Below are the code and all the weights of a small trained network. Each question names an input and a target symbol and asks about switching units off, where a switched-off unit gives its printed mean instead of its output.

import numpy as np


def w(rows, s, z=0):
    codes = np.array(rows[::2]) - 128.0
    scale = np.full(codes.shape[1], s)
    scale[-1] = z or s
    return codes * scale


def norm(h):
    return h / np.sqrt((h * h).mean(-1, keepdims=True) + 1e-5)


def softmax(a):
    e = np.exp(a - a.max(-1, keepdims=True))
    return e / e.sum(-1, keepdims=True)


def log_softmax(a):
    a = a - a.max(-1, keepdims=True)
    return a - np.log(np.exp(a).sum(-1, keepdims=True))


def net(x, mask):
    ids = ['γδζηθμξπτψω'.index(c) for c in x.split()]
    T = len(ids)
    res = E[ids] + P[:T]
    u = 0
    for l in range(2):
        r = norm(res)
        for j in range(3):
            rows = slice(2 * j, 2 * j + 2)
            q, k, v = (r @ M[l][rows].T for M in (Q, K, V))
            z = softmax(np.where(np.tri(T) > 0, q @ k.T / 2**0.5, -1e9)) @ v
            o = O[l][rows]
            res = res + np.where(mask[u + j], z, o[:, -1]) @ o[:, :-1]
        u += 3
    return log_softmax(norm(res)[-1] @ U[:, :-1].T + U[:, -1])


Q, K, V, O = {}, {}, {}, {}
E = w([
[158,127,145,69,110],'γ',
[137,161,184,87,127],'δ',
[178,103,71,255,221],'ζ',
[128,59,162,68,132],'η',
[102,131,95,103,94],'θ',
[125,210,122,153,132],'μ',
[97,160,194,98,162],'ξ',
[190,162,113,107,108],'π',
[134,104,59,124,127],'τ',
[177,114,165,131,156],'ψ',
[72,97,123,136,178],'ω',
],0.00095)
P = w([
[154,97,42,52,199],'0',
[155,70,93,217,25],'1',
[88,104,173,218,52],'2',
[71,137,195,214,89],'3',
[104,154,133,83,188],'4',
[160,148,96,127,122],'5',
[206,147,17,179,114],'6',
[118,124,151,246,77],'7',
[4,61,228,131,165],'8',
],0.0014)
Q[0] = w([
[41,191,123,10,244],'L0H1',
[253,174,72,70,181],'L0H1',
[116,150,210,122,176],'L0H2',
[38,47,118,87,101],'L0H2',
[191,119,106,152,47],'L0H3',
[36,57,249,185,126],'L0H3',
],0.0043)
K[0] = w([
[233,33,74,237,4],'L0H1',
[49,3,165,220,24],'L0H1',
[66,115,217,185,127],'L0H2',
[196,220,97,158,208],'L0H2',
[22,67,149,48,181],'L0H3',
[230,179,52,31,95],'L0H3',
],0.0041)
V[0] = w([
[254,85,217,135,177],'L0H1',
[229,151,142,108,122],'L0H1',
[112,140,138,181,136],'L0H2',
[112,96,176,103,94],'L0H2',
[167,120,80,127,186],'L0H3',
[141,142,105,83,57],'L0H3',
],0.0037)
O[0] = w([
[226,131,223,178,247,167],'L0H1',
[196,113,187,105,105,178],'L0H1',
[104,118,74,90,159,127],'L0H2',
[137,159,131,67,29,96],'L0H2',
[77,162,152,163,101,254],'L0H3',
[152,135,88,27,2,138],'L0H3',
],0.0031,0.001)
Q[1] = w([
[179,170,41,52,178],'L1H1',
[108,86,185,168,67],'L1H1',
[102,166,179,116,25],'L1H2',
[176,97,80,5,187],'L1H2',
[76,111,217,248,14],'L1H3',
[122,175,143,253,67],'L1H3',
],0.0044)
K[1] = w([
[40,57,168,198,155],'L1H1',
[210,169,99,77,163],'L1H1',
[186,74,124,26,148],'L1H2',
[199,102,157,230,3],'L1H2',
[93,159,79,5,197],'L1H3',
[60,164,175,17,236],'L1H3',
],0.0044)
V[1] = w([
[104,52,155,150,84],'L1H1',
[81,226,122,92,179],'L1H1',
[64,110,161,101,173],'L1H2',
[196,2,22,181,154],'L1H2',
[133,184,96,220,142],'L1H3',
[174,231,87,174,105],'L1H3',
],0.0041)
O[1] = w([
[118,133,70,158,191,188],'L1H1',
[111,128,160,190,38,2],'L1H1',
[107,38,58,202,150,128],'L1H2',
[21,253,190,4,233,171],'L1H2',
[116,187,145,227,124,237],'L1H3',
[137,234,158,181,24,138],'L1H3',
],0.0041,0.00082)
U = w([
[245,84,134,20,68,109],'γ',
[244,33,110,150,49,119],'δ',
[102,154,148,159,165,4],'ζ',
[153,6,62,24,248,161],'η',
[41,143,8,30,8,191],'θ',
[105,198,122,238,7,126],'μ',
[149,16,63,230,93,141],'ξ',
[217,252,220,48,26,159],'π',
[7,229,94,61,148,96],'τ',
[230,170,254,214,252,186],'ψ',
[6,75,32,217,211,115],'ω',
],0.0045,0.0039)

Each question gives the input, a string of symbols that net reads in full, and the target symbol t.
The units are the heads (2 rows each of Q, K, V and O). Each row of codes is followed by its name. A weight is (code - 128) times the scale printed after its matrix; where a second scale follows, it is the last column's (O and U).
mask holds one flag per head, layer by layer. A switched-off head (its flag False) gives its mean, the last column of its rows in O, instead of its output. The means were averaged over made-up inputs and are rounded, as every weight is.
A unit's drop is (log p(t) with every unit on - log p(t) with that unit switched off) / (log p(t) with every unit on - log p(t) with every unit switched off).
The circuit of an input: a set's keep is (log p(t) with only the set's units on - log p(t) with every unit switched off) / (log p(t) with every unit on - log p(t) with every unit switched off). Starting from all 6 units, units are removed one at a time, each time the one whose removal leaves the highest keep (on an exact tie, the one counted first), for as long as the keep stays at least 0.8.
circuit, biggest first: the units of the circuit, biggest drop first
unit that matters most: the unit with the biggest drop
which heads matter: for each layer, one digit per head in row order, 1 if its drop is at least 0.15 and else 0, layers parted by /
drop of u: that unit's drop, to one decimal
input π θ ψ η, target π: which heads matter -> 001 / 000
input τ ψ ξ, target τ: which heads matter -> 000 / 010
input ω η δ, target ω: unit that matters most -> L0H3
input π δ ζ, target π: circuit, biggest first -> L1H2, L0H3, L1H3
input η η μ ψ θ η ψ μ π, target η: which heads matter -> 001 / 001
input η τ η η, target η: which heads matter -> 000 / 001
input θ ω δ, target θ: circuit, biggest first -> L0H1, L1H3
input π π ξ ψ ξ, target π: circuit, biggest first -> L0H2, L1H2, L0H1
input η δ η γ, target η: which heads matter -> 000 / 001
input ξ μ ξ π, target ξ: circuit, biggest first -> L1H2, L0H3
input ω ψ ψ ξ, target ω: which heads matter -> 001 / 010
input τ δ τ θ ψ ψ ζ τ, target ψ: which heads matter -> 100 / 000
input π π γ, target π: circuit, biggest first -> L0H3, L1H2
input τ ξ η, target τ: circuit, biggest first -> L1H2
input ψ π η, target ψ: which heads matter -> 101 / 000
input ω η θ π, target ω: circuit, biggest first -> L0H3, L0H1, L1H3
input θ μ ψ γ, target θ: circuit, biggest first -> L0H1, L1H3
input π η η θ, target π: circuit, biggest first -> L0H3, L0H1, L1H2
input ω ψ π, target ω: which heads matter -> 001 / 000
input θ η τ, target θ: which heads matter -> 101 / 000
input ψ μ π, target ψ: circuit, biggest first -> L0H1
input θ η θ ψ, target θ: which heads matter -> 101 / 001
input ξ θ δ, target ξ: which heads matter -> 001 / 010
input θ θ η, target θ: which heads matter -> 101 / 000
input θ ω η η η θ, target η: which heads matter -> 001 / 001
input ω π ψ ψ, target ω: drop of L1H2 -> 0.1
input η π ψ, target η: drop of L1H3 -> 0.5
input γ γ ζ, target η: circuit, biggest first -> L1H3
